What each symbol does to the items:
w811 § w421
w811 & w130
w811 * w668
w811 ! w414
w811 + w709
w811 % w118
w414 § w130
w414 & w908
w414 * w118
w414 ! w594
w414 + w352
w414 % w501
w352 § w36
w352 & w441
w352 * w580
w352 ! w745
w352 + w175
w352 % w629
w380 § w127
w380 & w207
w380 * w175
w380 ! w481
w380 + w929
w380 % w851
w323 § w998
w323 & w817
w323 * w328
w323 ! w708
w323 + w269
w323 % w297
w706 § w648
w706 & w770
w706 * w598
w706 ! w204
w706 + w118
w706 % w673
w603 § w871
w603 & w651
w603 * w252
w603 ! w902
w603 + w787
w603 % w539
w825 § w335
w825 & w527
w825 * w352
w825 ! w834
w825 + w380
w825 % w745
w777 § w400
w777 & w97
w777 * w711
w777 ! w343
w777 + w730
w777 % w380
w787 § w31
w787 & w496
w787 * w707
w787 ! w512
w787 + w770
w787 % w407
w730 § w289
w730 & w328
w730 * w947
w730 ! w998
w730 + w607
w730 % w929
w929 § w343
w929 & w35
w929 * w97
w929 ! w146
w929 + w323
w929 % w433
w378 § w269
w378 & w871
w378 * w772
w378 ! w603
w378 + w282
w378 % w252
w216 § w835
w216 & w378
w216 * w314
w216 ! w951
w216 + w902
w216 % w269
w433 § w481
w433 & w289
w433 * w207
w433 ! w730
w433 + w297
w433 % w947
w36 § w580
w36 & w629
w36 * w414
w36 ! w441
w36 + w825
w36 % w594
w974 § w811
w974 & w414
w974 * w421
w974 ! w580
w974 + w86
w974 % w130
w269 § w772
w269 & w252
w269 * w62
w269 ! w871
w269 + w145
w269 % w344
w817 § w297
w817 & w607
w817 * w146
w817 ! w314
w817 + w252
w817 % w968
w175 § w825
w175 & w834
w175 * w335
w175 ! w851
w175 + w97
w175 % w527
w146 § w35
w146 & w575
w146 * w433
w146 ! w968
w146 + w708
w146 % w730
w542 § w974
w542 & w580
w542 * w811
w542 ! w36
w542 + w765
w542 % w414
w834 § w527
w834 & w711
w834 * w745
w834 ! w400
w834 + w481
w834 % w845
w421 § w668
w421 & w118
w421 * w859
w421 ! w130
w421 + w542
w421 % w254
w204 § w770
w204 & w668
w204 * w673
w204 ! w421
w204 + w501
w204 % w859
w851 § w834
w851 & w400
w851 * w527
w851 ! w777
w851 + w433
w851 % w711
w598 § w409
w598 & w167
w598 * w282
w598 ! w673
w598 + w148
w598 % w787
w709 § w542
w709 & w36
w709 * w974
w709 ! w352
w709 + w992
w709 % w580
w668 § w859
w668 & w254
w668 * w298
w668 ! w118
w668 + w974
w668 % w148
w951 § w378
w951 & w603
w951 * w269
w951 ! w707
w951 + w409
w951 % w871
w127 § w175
w127 & w851
w127 * w825
w127 ! w207
w127 + w343
w127 % w834
w947 § w777
w947 & w343
w947 * w400
w947 ! w929
w947 + w575
w947 % w97
w859 § w298
w859 & w148
w859 * w512
w859 ! w254
w859 + w811
w859 % w706
w765 § w86
w765 & w335
w765 * w709
w765 ! w825
w765 + w711
w765 % w352
w651 § w539
w651 & w145
w651 * w216
w651 ! w282
w651 + w496
w651 % w951
w289 § w947
w289 & w929
w289 * w777
w289 ! w328
w289 + w968
w289 % w343
w86 § w709
w86 & w352
w86 * w542
w86 ! w335
w86 + w845
w86 % w36
w297 § w146
w297 & w968
w297 * w35
w297 ! w607
w297 + w344
w297 % w575
w539 § w216
w539 & w951
w539 * w835
w539 ! w145
w539 + w407
w539 % w378
w31 § w707
w31 & w407
w31 * w603
w31 ! w496
w31 + w673
w31 % w902
w629 § w594
w629 & w86
w629 * w908
w629 ! w765
w629 + w527
w629 % w709
w527 § w745
w527 & w845
w527 * w441
w527 ! w711
w527 + w207
w527 % w992
w594 § w908
w594 & w709
w594 * w501
w594 ! w86
w594 + w745
w594 % w542
w167 § w787
w167 & w512
w167 * w31
w167 ! w298
w167 + w204
w167 % w496
w835 § w314
w835 & w269
w835 * w607
w835 ! w378
w835 + w651
w835 % w772
w252 § w344
w252 & w216
w252 * w708
w252 ! w539
w252 + w707
w252 % w835
w908 § w501
w908 & w542
w908 * w827
w908 ! w709
w908 + w441
w908 % w974
w481 § w207
w481 & w947
w481 * w851
w481 ! w289
w481 + w146
w481 % w777
w35 § w433
w35 & w730
w35 * w481
w35 ! w575
w35 + w817
w35 % w289
w400 § w711
w400 & w380
w400 * w845
w400 ! w97
w400 + w289
w400 % w127
w328 § w929
w328 & w146
w328 * w343
w328 ! w297
w328 + w62
w328 % w35
w711 § w845
w711 & w127
w711 * w992
w711 ! w380
w711 + w947
w711 % w175
w998 § w328
w998 & w297
w998 * w929
w998 ! w817
w998 + w772
w998 % w146
w148 § w706
w148 & w204
w148 * w648
w148 ! w917
w148 + w130
w148 % w770
w772 § w62
w772 & w344
w772 * w323
w772 ! w252
w772 + w951
w772 % w708
w580 § w414
w580 & w594
w580 * w130
w580 ! w629
w580 + w335
w580 % w908
w770 § w673
w770 & w859
w770 * w167
w770 ! w668
w770 + w827
w770 % w298
w130 § w118
w130 & w501
w130 * w254
w130 ! w908
w130 + w36
w130 % w827
w335 § w352
w335 & w745
w335 * w36
w335 ! w527
w335 + w127
w335 % w441
w343 § w97
w343 & w433
w343 * w380
w343 ! w35
w343 + w998
w343 % w481
w314 § w607
w314 & w772
w314 * w968
w314 ! w269
w314 + w539
w314 % w62
w207 § w851
w207 & w777
w207 * w834
w207 ! w947
w207 + w35
w207 % w400
w992 § w765
w992 & w825
w992 * w86
w992 ! w175
w992 + w400
w992 % w335
w745 § w441
w745 & w992
w745 * w629
w745 ! w845
w745 + w851
w745 % w765
w648 § w598
w648 & w673
w648 * w409
w648 ! w770
w648 + w254
w648 % w167
w501 § w827
w501 & w974
w501 * w917
w501 ! w542
w501 + w629
w501 % w811
w673 § w167
w673 & w298
w673 * w787
w673 ! w859
w673 + w917
w673 % w512
w968 § w575
w968 & w323
w968 * w730
w968 ! w62
w968 + w835
w968 % w998
w707 § w603
w707 & w902
w707 * w871
w707 ! w407
w707 + w167
w707 % w651
w845 § w992
w845 & w175
w845 * w765
w845 ! w127
w845 + w777
w845 % w825
w902 § w651
w902 & w282
w902 * w539
w902 ! w409
w902 + w512
w902 % w145
w512 § w496
w512 & w648
w512 * w407
w512 ! w706
w512 + w668
w512 % w598
w871 § w252
w871 & w539
w871 * w344
w871 ! w651
w871 + w31
w871 % w216
w97 § w380
w97 & w481
w97 * w127
w97 ! w433
w97 + w328
w97 % w207
w708 § w817
w708 & w314
w708 * w297
w708 ! w835
w708 + w871
w708 % w607
w409 § w282
w409 & w787
w409 * w145
w409 ! w167
w409 + w706
w409 % w31
w827 § w917
w827 & w811
w827 * w204
w827 ! w974
w827 + w594
w827 % w421
w298 § w512
w298 & w706
w298 * w496
w298 ! w148
w298 + w421
w298 % w648
w145 § w951
w145 & w707
w145 * w378
w145 ! w31
w145 + w598
w145 % w603
w407 § w902
w407 & w409
w407 * w651
w407 ! w598
w407 + w298
w407 % w282
w607 § w968
w607 & w62
w607 * w575
w607 ! w772
w607 + w216
w607 % w323
w118 § w254
w118 & w827
w118 * w148
w118 ! w501
w118 + w580
w118 % w917
w441 § w629
w441 & w765
w441 * w594
w441 ! w992
w441 + w834
w441 % w86
w575 § w730
w575 & w998
w575 * w289
w575 ! w323
w575 + w314
w575 % w328
w282 § w145
w282 & w31
w282 * w951
w282 ! w787
w282 + w648
w282 % w707
w917 § w204
w917 & w421
w917 * w770
w917 ! w811
w917 + w908
w917 % w668
w254 § w148
w254 & w917
w254 * w706
w254 ! w827
w254 + w414
w254 % w204
w62 § w323
w62 & w708
w62 * w998
w62 ! w344
w62 + w378
w62 % w817
w496 § w407
w496 & w598
w496 * w902
w496 ! w648
w496 + w859
w496 % w409
w344 § w708
w344 & w835
w344 * w817
w344 ! w216
w344 + w603
w344 % w314

The rows follow the links: the fewer symbols apart two items are, the more alike their rows tend to be.

Each row, then its item:
-38 -9 22 14 11 12 19 -24 -14 -21 24 -27 13 21 -15 4 45 20 -29 1 -18 -49 -2 1 -8 15 10 -5 24 -29 -5 -1 -9 0 9 1 -15 4 -16 -5 -7 6 -27 7 -22 -2 2 -4 -5 20 -9 27 -3 -22 | w648
7 12 22 -4 -21 -16 -30 2 12 9 17 12 17 -4 -20 -6 -25 5 -23 -25 -12 5 4 -22 19 -15 36 27 23 5 -5 28 9 2 13 -8 21 25 30 -21 7 -37 33 -17 -5 12 20 -19 10 -8 -16 -22 -17 29 | w352
-31 -6 -17 1 36 19 26 15 4 -30 6 -12 -12 27 11 26 22 2 17 16 -12 -30 -28 11 -3 37 3 0 -1 -39 4 17 -11 -2 -8 13 -41 26 -24 6 -5 32 -9 -10 -5 2 -27 3 -2 18 -5 -3 15 -14 | w539
41 3 -11 -10 -36 -25 -26 7 -2 23 -17 18 17 -22 0 -9 -40 -23 5 -5 19 39 15 -10 7 -24 -7 6 -6 28 -4 -9 3 -13 -9 -13 38 -4 30 3 4 -22 11 6 11 4 13 -11 5 -29 -3 -16 3 29 | w834
-6 -6 -48 6 15 16 28 17 7 1 -25 14 -35 -1 28 7 3 -6 31 24 9 28 -23 4 -12 14 -5 -3 -33 -12 5 0 -17 14 -19 2 -26 4 -28 17 3 39 5 -2 11 -14 -15 27 -32 -2 13 -10 17 -4 | w835
-1 12 7 -27 46 16 7 16 11 -22 -6 7 -36 17 15 14 -28 -3 45 -1 14 -13 -11 16 14 33 -14 -2 -15 -12 2 20 12 -12 -7 4 -27 1 -7 11 -4 28 10 -10 22 23 -28 3 30 12 17 -24 10 -3 | w968
40 0 8 -10 -26 -23 -29 8 3 8 11 -13 33 -10 -9 6 -18 -20 12 -15 1 7 19 9 13 -24 -14 1 14 32 14 -12 27 -20 4 9 34 -8 33 0 1 -45 0 -1 -2 2 2 -32 35 -11 -16 2 -3 15 | w825
-31 6 32 19 -11 3 -4 -26 -1 8 16 6 -1 -1 -24 -26 17 30 -57 -13 -15 -12 5 -24 0 -9 40 14 19 -8 -15 12 -10 24 18 -14 5 11 -4 -24 5 -9 11 -2 -19 -5 32 12 -27 3 -2 10 -25 0 | w421
-30 1 -25 1 35 19 27 15 11 -21 -4 3 -26 21 14 18 6 3 16 20 -5 -12 -26 1 -2 34 12 8 -9 -38 -4 26 -19 5 -11 6 -42 29 -25 6 -4 40 9 -7 -1 1 -22 13 -15 9 4 -17 16 -5 | w378
39 8 -14 -22 0 -9 -4 7 2 11 -33 21 -19 -17 17 -1 -36 -23 42 7 31 32 6 12 0 -2 -34 -13 -34 24 -1 -13 7 -15 -15 -9 11 -28 5 24 3 14 2 10 29 9 -13 10 14 -10 22 -14 8 6 | w929
7 -10 30 15 -24 -1 -18 -10 0 17 30 -23 24 -12 -18 -11 22 19 -27 -16 -25 -4 14 5 2 -30 4 -6 20 32 15 -20 29 8 28 14 23 -15 5 -18 -4 -44 -3 -5 -18 -12 19 -20 10 10 -15 26 -25 -4 | w414
-16 -13 7 29 -23 3 12 -24 -14 13 4 -11 10 -12 -14 -24 46 20 -44 4 -11 1 8 -9 -22 -22 6 -13 3 7 -2 -29 -8 21 9 -3 9 -18 -18 -7 -5 -6 -22 17 -21 -26 24 16 -34 5 -3 37 -16 -22 | w148
-19 -9 6 32 -25 2 9 -26 -12 19 2 -5 9 -14 -12 -31 35 23 -47 6 -10 7 7 -14 -21 -24 13 -8 5 4 -7 -23 -11 24 12 -8 15 -12 -15 -11 3 -6 -15 12 -20 -25 28 19 -42 0 0 28 -19 -15 | w204
2 -9 -51 5 16 16 27 18 10 4 -26 9 -32 -2 23 8 2 -10 34 29 11 32 -16 9 -14 11 -13 -7 -36 -1 11 -7 -12 14 -15 7 -24 -6 -29 18 -3 36 2 -2 15 -15 -17 25 -22 2 14 -5 21 -10 | w344
-14 -19 -41 21 1 10 34 2 -8 -5 -7 -25 6 4 10 10 44 -2 3 30 -8 -2 -14 13 -27 8 -12 -18 -11 -15 11 -28 -16 10 -12 14 -19 -6 -30 12 -8 21 -34 13 -13 -27 -10 10 -31 6 -5 29 20 -26 | w902
-14 -16 5 30 -19 3 17 -24 -17 12 10 -23 13 -10 -10 -19 45 21 -39 4 -14 -5 9 -1 -22 -20 0 -16 5 5 2 -31 -6 16 8 0 8 -22 -19 -4 -3 -9 -28 16 -22 -23 20 9 -29 7 -5 38 -14 -23 | w859
37 11 -8 -13 -31 -25 -24 5 -2 20 -20 28 13 -22 0 -10 -46 -25 6 -6 23 38 14 -13 5 -20 -2 11 -7 20 -11 2 -1 -11 -10 -13 35 -3 34 2 10 -17 15 7 14 8 11 -5 3 -29 -2 -22 5 31 | w711
-21 -19 -41 25 -6 8 34 -6 -11 0 -10 -8 2 3 5 -1 41 2 -16 32 0 3 -13 -3 -30 6 4 -10 -10 -19 -2 -19 -32 16 -15 -1 -15 4 -28 8 -1 29 -26 19 -14 -28 -2 23 -50 3 -5 19 16 -19 | w31
20 20 11 -26 -11 -24 -29 0 1 2 -14 34 3 -4 -2 -1 -57 -18 11 -13 22 13 8 -13 18 1 5 20 2 0 -19 25 -4 -16 -10 -22 18 9 35 0 12 -4 23 -1 20 29 5 -8 19 -22 3 -35 6 34 | w400
29 11 20 -34 15 -13 -21 5 1 -14 -3 -1 2 3 4 15 -38 -17 41 -16 22 -11 13 17 16 9 -30 -3 -3 12 -3 5 21 -37 -6 -1 9 -13 28 15 0 -7 -2 3 23 30 -20 -20 56 -3 6 -17 3 9 | w481

Each walk starts at a row. The symbols on each line, taken left to right, move it on to the next item.
Each answer is a row, close to the row of the item it stands for.
new walk
-23 -14 -19 4 30 22 29 13 2 -26 11 -28 -1 22 8 29 36 0 20 19 -15 -29 -20 19 -11 29 -9 -13 3 -29 13 0 -4 -4 -5 22 -35 13 -23 10 -9 22 -23 0 -11 -7 -29 -5 1 21 -6 11 20 -23
§ § +	-16 -22 -37 18 7 14 34 6 -7 -10 1 -28 8 8 9 16 45 -5 9 25 -10 -10 -12 16 -24 11 -15 -19 -4 -15 13 -28 -11 3 -11 15 -21 -3 -30 17 -11 18 -34 12 -14 -27 -17 3 -19 12 -6 25 18 -26
% + * %	-15 -22 -30 14 15 16 33 11 -4 -18 1 -33 6 14 10 25 45 -4 13 26 -11 -18 -16 20 -20 14 -17 -19 -6 -16 17 -21 -7 0 -8 20 -24 -3 -27 15 -12 19 -34 8 -9 -19 -21 1 -10 14 -9 22 17 -29
new walk
-17 -16 -24 7 23 18 30 8 -6 -22 7 -34 3 17 10 23 39 -3 16 20 -12 -27 -19 22 -14 22 -13 -15 1 -24 17 -12 -6 -6 -7 19 -31 7 -25 13 -12 21 -28 6 -11 -14 -25 -7 -2 16 -10 21 20 -26
! + * !	-45 -4 14 16 14 6 20 -16 -10 -21 17 -14 7 22 -13 0 34 19 -34 2 -13 -43 -8 -8 -12 19 21 2 20 -41 -14 12 -24 6 5 -6 -24 21 -17 -6 0 19 -17 7 -22 1 6 5 -25 12 -11 12 2 -15
§ % !	-46 1 9 16 11 7 22 -19 -14 -20 8 -10 2 20 -11 -1 33 17 -39 11 -8 -38 -11 -16 -11 20 24 4 16 -46 -19 16 -32 7 -3 -7 -25 23 -17 -7 2 20 -14 8 -17 -1 5 14 -34 8 -8 10 4 -9
new walk
-34 -9 -24 24 -4 6 31 -13 -12 -3 -10 2 -2 6 3 -9 36 7 -33 26 -4 -4 -16 -16 -24 11 17 -1 -4 -35 -13 -2 -35 18 -11 -10 -19 15 -25 0 2 29 -15 11 -14 -17 5 24 -54 -2 -3 8 15 -12
+ + ! *	-30 6 24 24 -15 1 -1 -26 -7 13 7 9 0 -6 -20 -30 20 28 -61 -9 -13 -3 3 -23 -6 -13 36 9 14 -3 -15 3 -13 27 17 -16 7 4 -8 -26 5 -6 8 1 -20 -10 33 19 -37 0 -2 13 -22 -3
& % *	-17 -17 18 21 -9 5 18 -23 -16 -7 21 -33 18 3 -12 -3 53 16 -31 2 -14 -29 5 7 -18 -9 -5 -19 14 -2 6 -27 0 7 11 9 -2 -16 -18 -6 -10 -6 -35 16 -26 -17 10 -1 -11 19 -5 41 -11 -29
new walk
39 4 -12 -22 1 -9 -6 6 1 8 -25 12 -12 -15 17 0 -35 -25 47 2 30 26 10 17 2 -5 -43 -18 -30 27 3 -18 14 -18 -14 -5 11 -32 11 23 -2 6 -8 10 26 9 -14 2 24 -9 18 -8 6 7
* § !	26 17 25 -35 13 -12 -23 7 1 -13 -3 7 3 7 3 14 -45 -21 32 -19 20 -13 13 10 21 10 -25 4 5 6 -2 12 17 -34 -3 -1 9 -7 29 10 1 -4 6 -1 20 33 -17 -19 49 -8 7 -23 5 12
! * § + %	36 8 13 -33 9 -9 -16 9 0 -8 -3 1 2 -3 8 13 -37 -23 48 -11 21 -1 16 21 14 7 -41 -12 -8 17 5 -4 20 -35 -7 2 12 -22 22 16 -4 -3 -8 2 24 25 -20 -18 50 -2 9 -10 4 6
new walk
-16 1 47 10 -5 2 -16 -14 1 -2 36 -18 17 6 -23 -11 20 27 -40 -27 -24 -30 13 0 10 -13 19 4 33 4 3 3 20 6 28 8 11 3 4 -26 1 -36 5 -8 -16 2 18 -15 13 14 -11 18 -27 -7
+ % * §	-30 6 42 13 -2 4 -13 -20 0 -1 28 -5 8 2 -25 -18 17 30 -50 -21 -21 -26 6 -13 8 -6 32 13 28 -6 -8 16 2 17 25 -8 2 10 0 -28 2 -22 13 -13 -20 4 24 0 -3 10 -7 10 -29 -2
§ & * § §	-43 -5 18 14 15 9 19 -18 -14 -23 18 -20 7 21 -13 2 42 23 -31 2 -15 -50 -5 -5 -6 17 16 -4 25 -38 -11 7 -19 4 6 1 -20 13 -17 -9 -2 10 -23 2 -21 -1 -2 2 -13 18 -7 18 -1 -19
new walk
42 4 -4 -25 3 -10 -9 10 -1 4 -19 7 -6 -10 16 6 -33 -23 44 -2 27 17 13 18 4 0 -44 -14 -23 28 3 -17 20 -28 -13 1 14 -32 12 24 -3 1 -7 11 26 14 -15 -6 35 -8 18 -4 6 3
& & * %	18 22 24 -34 7 -18 -27 3 3 -10 -5 18 2 6 -3 7 -52 -20 21 -17 21 -5 8 -6 24 10 -7 12 7 -4 -13 26 2 -28 -5 -14 9 8 36 2 7 -3 16 -4 19 36 -9 -16 39 -13 6 -33 7 26
* ! ! +	16 17 -13 -20 15 -3 -1 5 8 6 -32 36 -37 -8 20 -5 -42 -15 36 6 29 32 -4 -2 4 11 -13 3 -32 7 -14 8 -10 -3 -16 -16 -7 -10 -1 16 5 30 19 3 30 15 -11 20 -1 -13 28 -30 9 13
new walk
-26 -13 -33 24 -5 5 33 -7 -11 -1 -15 -3 0 4 2 -4 36 4 -23 30 -4 4 -12 -12 -26 6 12 -6 -5 -26 -9 -13 -37 17 -14 -5 -16 9 -25 5 0 30 -19 14 -15 -21 4 23 -55 -2 -5 15 15 -13
* % % §	-20 0 -38 2 26 20 25 17 11 -10 -16 15 -33 9 21 11 -1 -1 18 22 5 12 -26 -5 -7 25 9 7 -24 -27 -4 17 -23 14 -13 1 -36 19 -26 9 -1 43 12 -5 7 -5 -16 25 -29 4 9 -15 20 -1
* & % % §	-3 16 5 -25 43 13 3 13 13 -19 -11 17 -40 14 18 13 -33 -6 42 -4 14 -7 -9 10 16 30 -9 4 -16 -14 -5 28 1 -10 -8 -4 -27 2 -3 11 2 33 17 -12 26 24 -24 9 23 7 21 -28 7 4
